Below is a small trained network, with its code and all its weights. Each question gives an input and a class and asks what happens when units are switched off, that is, made to give their printed mean instead of their output.

import numpy as np


def w(rows, s, z=0):
    codes = np.array(rows[::2]) - 128.0
    scale = np.full(codes.shape[1], s)
    scale[-1] = z or s
    return codes * scale


def f(y):
    return np.maximum(y, 0)


def log_softmax(a):
    a = a - a.max(-1, keepdims=True)
    return a - np.log(np.exp(a).sum(-1, keepdims=True))


def net(x, mask):
    res = np.array(x, float).reshape(1, 6) / 4 @ E
    y = f(res @ A[0][:, :-1].T + A[0][:, -1])
    res = res + np.where(mask, y, B[0][:, -1]) @ B[0][:, :-1]
    return log_softmax(res[-1] @ U[:, :-1].T + U[:, -1])


A, B = {}, {}
E = w([
[167,184,36,201],'x0',
[229,118,192,157],'x1',
[228,122,116,133],'x2',
[98,94,111,164],'x3',
[51,159,191,240],'x4',
[122,254,145,79],'x5',
],0.0058)
A[0] = w([
[107,82,95,139,79],'N0',
[112,186,146,81,124],'N1',
[114,140,31,165,151],'N2',
[129,145,198,56,87],'N3',
[163,7,162,58,4],'N4',
[97,110,161,131,78],'N5',
[74,121,171,179,46],'N6',
[247,100,178,157,53],'N7',
[117,200,137,101,145],'N8',
[73,104,172,148,119],'N9',
[151,159,94,160,45],'N10',
[145,151,131,111,156],'N11',
[98,125,145,165,106],'N12',
[179,145,100,149,86],'N13',
[124,173,141,119,165],'N14',
[199,118,156,144,46],'N15',
[97,54,99,159,97],'N16',
[116,159,185,107,68],'N17',
[136,107,165,171,73],'N18',
[159,83,159,90,91],'N19',
[109,138,84,142,152],'N20',
[114,65,175,106,61],'N21',
[104,103,92,142,31],'N22',
[174,140,112,154,136],'N23',
[128,137,136,110,97],'N24',
[111,183,118,167,39],'N25',
[233,111,164,157,60],'N26',
[122,123,90,170,37],'N27',
[122,60,119,126,158],'N28',
[70,121,187,199,64],'N29',
[139,209,86,147,45],'N30',
[25,129,245,213,78],'N31',
[104,119,149,148,79],'N32',
[56,90,129,213,71],'N33',
],0.012,0.0048)
B[0] = w([
[118,163,92,114,150],'N0',
[103,119,184,101,181],'N1',
[70,201,114,108,199],'N2',
[100,100,195,88,175],'N3',
[89,27,67,100,182],'N4',
[137,109,131,147,150],'N5',
[113,128,125,188,176],'N6',
[252,147,122,114,198],'N7',
[113,124,192,103,187],'N8',
[138,91,132,169,185],'N9',
[124,174,136,132,146],'N10',
[139,144,159,106,158],'N11',
[124,127,119,161,163],'N12',
[162,177,119,123,161],'N13',
[130,127,174,124,172],'N14',
[193,150,139,126,159],'N15',
[117,163,63,114,174],'N16',
[101,98,169,129,154],'N17',
[155,110,128,147,154],'N18',
[112,88,121,91,161],'N19',
[100,159,120,121,167],'N20',
[134,64,82,133,156],'N21',
[107,148,98,95,136],'N22',
[167,170,122,117,170],'N23',
[124,136,142,121,134],'N24',
[134,173,150,157,152],'N25',
[237,151,133,123,188],'N26',
[111,149,91,117,143],'N27',
[97,121,83,90,177],'N28',
[126,117,127,206,198],'N29',
[137,178,172,133,163],'N30',
[137,87,148,245,255],'N31',
[122,128,128,152,146],'N32',
[108,131,106,201,202],'N33',
],0.035,0.008)
U = w([
[126,230,128,133,37],'0',
[127,94,194,107,93],'1',
[106,196,27,133,83],'2',
[126,168,95,49,253],'3',
[254,152,104,107,99],'4',
[137,123,113,236,149],'5',
[105,185,177,140,191],'6',
[148,32,41,71,65],'7',
],0.0059,0.0054)

Each question gives the input, the list of numbers given to net, and the class t.
The units are the neurons (one row each of A and B). Each row of codes is followed by its name. A weight is (code - 128) times the scale printed after its matrix; where a second scale follows, it is the last column's (A, B and U).
mask holds one flag per neuron, in row order. A switched-off neuron (its flag False) gives its mean, the last column of its row in B, instead of its output. The means were averaged over made-up inputs and are rounded, as every weight is.
A unit's drop is (log p(t) with every unit on - log p(t) with that unit switched off) / (log p(t) with every unit on - log p(t) with every unit switched off).
The circuit of an input: a set's keep is (log p(t) with only the set's units on - log p(t) with every unit switched off) / (log p(t) with every unit on - log p(t) with every unit switched off). Starting from the 12 units with the biggest drops (on a tie, the unit counted first), units are removed one at a time, each time the one whose removal leaves the highest keep (on an exact tie, the one counted first), for as long as the keep stays at least 0.8.
units of the circuit, in order: the units of the circuit, biggest drop first
unit that matters most: the unit with the biggest drop
k most important neurons: the k neurons with the biggest drops, biggest first
drop of u: that unit's drop, to one decimal
input [2,-8,5,7,-2,6], class 0: units of the circuit, in order : [N2 N4]
input [-7,-1,4,5,-1,4], class 1: unit that matters most : N3
input [1,2,3,0,-8,-5], class 7: 2 most important neurons : [N4 N19]
input [0,-1,-3,5,-3,-6], class 7: units of the circuit, in order : [N4 N28]
input [-4,-7,-4,5,-3,-5], class 7: 2 most important neurons : [N4 N21]
input [0,-8,8,-1,4,0], class 2: units of the circuit, in order : [N31 N2]
input [-6,4,7,-4,5,-8], class 4: 2 most important neurons : [N7 N26]
input [-7,-2,1,2,3,4], class 1: 4 most important neurons : [N3 N33 N1 N17]
input [1,8,-3,1,-8,-5], class 4: 3 most important neurons : [N7 N26 N15]
input [-3,-8,-2,6,-1,4], class 1: drop of N19 : -0.1
input [3,-2,-6,-1,-4,1], class 6: drop of N7 : 0.2
input [-8,3,8,5,-4,-2], class 7: drop of N4 : 0.9
